Below are the code and all the weights of a small trained network. Each question names an input and a class and asks about switching units off, where a switched-off unit gives its printed mean instead of its output.

import numpy as np


def w(rows, s, z=0):
    codes = np.array(rows[::2]) - 128.0
    scale = np.full(codes.shape[1], s)
    scale[-1] = z or s
    return codes * scale


def f(y):
    return y / 2 * (1 + np.tanh(0.7978845608 * (y + 0.044715 * y**3)))


def log_softmax(a):
    a = a - a.max(-1, keepdims=True)
    return a - np.log(np.exp(a).sum(-1, keepdims=True))


def net(x, mask):
    res = np.array(x, float).reshape(1, 8) / 4 @ E
    y = f(res @ A[0][:, :-1].T + A[0][:, -1])
    res = res + np.where(mask, y, B[0][:, -1]) @ B[0][:, :-1]
    return log_softmax(res[-1] @ U[:, :-1].T + U[:, -1])


A, B = {}, {}
E = w([
[128,128,128],'x0',
[70,147,227],'x1',
[75,221,58],'x2',
[128,128,128],'x3',
[128,128,128],'x4',
[245,187,171],'x5',
[130,128,128],'x6',
[127,127,128],'x7',
],0.011)
A[0] = w([
[123,5,105,222],'n1',
[205,91,141,146],'n2',
[229,207,154,215],'n3',
[164,218,189,110],'n4',
[154,80,171,183],'n5',
[115,55,180,178],'n6',
[143,120,177,147],'n7',
[114,61,155,170],'n8',
[164,56,65,247],'n9',
[83,149,234,167],'n10',
[152,121,28,233],'n11',
[175,108,127,106],'n12',
[41,167,183,199],'n13',
[60,148,74,157],'n14',
[143,54,156,222],'n15',
[46,91,158,140],'n16',
[212,108,179,152],'n17',
[153,129,179,133],'n18',
[97,235,89,253],'n19',
[143,32,127,204],'n20',
],0.012,0.0048)
B[0] = w([
[94,76,109,213],'n1',
[164,114,132,186],'n2',
[193,168,130,251],'n3',
[123,173,163,204],'n4',
[140,112,182,177],'n5',
[103,128,188,182],'n6',
[139,120,147,158],'n7',
[109,109,158,169],'n8',
[127,58,82,210],'n9',
[98,155,158,199],'n10',
[151,124,2,216],'n11',
[143,126,152,151],'n12',
[78,181,127,196],'n13',
[122,101,67,193],'n14',
[99,87,173,187],'n15',
[111,137,124,180],'n16',
[157,106,182,204],'n17',
[130,115,165,162],'n18',
[129,152,89,228],'n19',
[84,64,139,191],'n20',
],0.011,0.013)
U = w([
[113,42,111,115],'0',
[126,101,68,91],'1',
[247,65,136,170],'2',
[221,179,88,37],'3',
[67,104,171,120],'4',
[71,152,117,254],'5',
[159,144,213,65],'6',
[161,221,146,124],'7',
],0.013,0.006)

Each question gives the input, the list of numbers given to net, and the class t.
The units are the neurons (one row each of A and B). Each row of codes is followed by its name. A weight is (code - 128) times the scale printed after its matrix; where a second scale follows, it is the last column's (A, B and U).
mask holds one flag per neuron, in row order. A switched-off neuron (its flag False) gives its mean, the last column of its row in B, instead of its output. The means were averaged over made-up inputs and are rounded, as every weight is.
A unit's drop is (log p(t) with every unit on - log p(t) with that unit switched off) / (log p(t) with every unit on - log p(t) with every unit switched off).
The circuit of an input: a set's keep is (log p(t) with only the set's units on - log p(t) with every unit switched off) / (log p(t) with every unit on - log p(t) with every unit switched off). Starting from the 12 units with the biggest drops (on a tie, the unit counted first), units are removed one at a time, each time the one whose removal leaves the highest keep (on an exact tie, the one counted first), for as long as the keep stays at least 0.8.
circuit, biggest first: the units of the circuit, biggest drop first
k most important neurons: the k neurons with the biggest drops, biggest first
drop when u is switched off: that unit's drop, to one decimal
input [8,0,6,-2,-4,-8,-4,-1], class 1: circuit, biggest first => n14; n11
input [5,7,1,-1,-1,6,8,-1], class 7: circuit, biggest first => n3; n4
input [3,-3,1,1,-2,8,-8,-3], class 3: circuit, biggest first => n3; n20
input [8,-6,4,1,-8,1,5,8], class 3: 3 most important neurons => n1; n20; n15
input [-7,1,0,1,-1,1,2,1], class 6: circuit, biggest first => n11
input [4,7,-1,0,2,1,2,7], class 6: circuit, biggest first => n1; n11
input [-7,2,-4,5,8,-5,7,-2], class 4: circuit, biggest first => n11; n6
input [-2,4,-6,7,3,0,4,8], class 4: 2 most important neurons => n3; n20
input [0,2,0,-7,7,3,-8,-7], class 6: 4 most important neurons => n11; n19; n14; n13
input [5,1,-1,8,-3,2,3,1], class 6: 3 most important neurons => n11; n9; n14
input [6,-2,2,-4,4,-6,-1,-8], class 1: drop when n14 is switched off => 0.1
input [7,1,-5,2,-8,6,-4,7], class 6: drop when n11 is switched off => 0.4
input [-2,-6,2,-6,-2,1,-2,-8], class 3: drop when n1 is switched off => 0.5
